Below is a small trained network, with its code and all its weights. Each question gives an input and a class and asks what happens when units are switched off, that is, made to give their printed mean instead of their output.

import numpy as np


def w(rows, s, z=0):
    codes = np.array(rows[::2]) - 128.0
    scale = np.full(codes.shape[1], s)
    scale[-1] = z or s
    return codes * scale


def norm(h):
    return h / np.sqrt((h * h).mean(-1, keepdims=True) + 1e-5)


def f(y):
    return np.maximum(y, 0)


def log_softmax(a):
    a = a - a.max(-1, keepdims=True)
    return a - np.log(np.exp(a).sum(-1, keepdims=True))


def net(x, mask):
    res = np.array(x, float).reshape(1, 4) / 4 @ E
    u = 0
    for l in range(2):
        y = f(norm(res) @ A[l][:, :-1].T + A[l][:, -1])
        res = res + np.where(mask[u : u + 3], y, B[l][:, -1]) @ B[l][:, :-1]
        u += 3
    return log_softmax(norm(res)[-1] @ U[:, :-1].T + U[:, -1])


A, B = {}, {}
E = w([
[20,113,195,180,224,106,87,73,221,174],'x0',
[71,120,168,147,106,187,67,2,84,36],'x1',
[148,100,168,112,157,138,147,132,120,125],'x2',
[126,153,131,101,145,103,123,133,117,101],'x3',
],0.0078)
A[0] = w([
[155,146,101,108,133,71,146,245,152,206,192],'L0N0',
[113,137,110,113,178,81,156,186,201,187,2],'L0N1',
[103,137,145,159,172,83,121,133,162,154,52],'L0N2',
],0.012,0.0034)
B[0] = w([
[123,160,106,175,156,153,189,135,107,131,254],'L0N0',
[182,6,133,98,72,110,34,131,155,138,213],'L0N1',
[140,76,153,98,116,121,95,140,202,173,182],'L0N2',
],0.011,0.016)
A[1] = w([
[39,182,169,162,211,126,157,90,200,157,3],'L1N0',
[158,110,95,126,96,146,132,128,73,92,164],'L1N1',
[134,156,83,204,192,151,254,152,108,156,86],'L1N2',
],0.016,0.0032)
B[1] = w([
[87,250,143,243,225,143,119,140,107,83,185],'L1N0',
[142,105,108,104,54,137,110,90,102,93,220],'L1N1',
[91,228,143,39,183,81,212,175,100,153,252],'L1N2',
],0.014,0.013)
U = w([
[148,162,103,77,116,91,199,194,84,157,223],'0',
[163,30,131,160,135,99,103,184,202,210,165],'1',
[160,96,98,116,8,144,96,84,60,63,8],'2',
[98,164,153,229,173,132,80,127,131,105,70],'3',
],0.011,0.0015)

Each question gives the input, the list of numbers given to net, and the class t.
The units are the neurons (one row each of A and B). Each row of codes is followed by its name. A weight is (code - 128) times the scale printed after its matrix; where a second scale follows, it is the last column's (A, B and U).
mask holds one flag per neuron, layer by layer. A switched-off neuron (its flag False) gives its mean, the last column of its row in B, instead of its output. The means were averaged over made-up inputs and are rounded, as every weight is.
A unit's drop is (log p(t) with every unit on - log p(t) with that unit switched off) / (log p(t) with every unit on - log p(t) with every unit switched off).
The circuit of an input: a set's keep is (log p(t) with only the set's units on - log p(t) with every unit switched off) / (log p(t) with every unit on - log p(t) with every unit switched off). Starting from all 6 units, units are removed one at a time, each time the one whose removal leaves the highest keep (on an exact tie, the one counted first), for as long as the keep stays at least 0.8.
circuit, biggest first: the units of the circuit, biggest drop first
k most important neurons: the k neurons with the biggest drops, biggest first
k most important neurons of layer l: the k neurons of layer l with the biggest drops, biggest first
drop of u: that unit's drop, to one decimal
input [-2,6,8,-5], class 2: circuit, biggest first	[L1N2]
input [-8,3,3,6], class 2: 2 most important neurons	[L0N0, L1N2]
input [-2,5,8,-5], class 2: 2 most important neurons	[L0N0, L1N2]
input [2,1,3,-4], class 3: 2 most important neurons	[L0N1, L0N0]
input [-1,1,2,-1], class 2: 2 most important neurons	[L0N0, L0N2]
input [-1,1,3,7], class 2: 2 most important neurons of layer 0	[L0N0, L0N2]
input [1,-4,4,7], class 1: 2 most important neurons	[L0N1, L1N2]
input [-2,1,-2,3], class 2: drop of L0N0	1.3
input [2,-3,-5,4], class 1: drop of L0N2	0.0
input [2,-2,-6,1], class 1: drop of L0N1	0.2
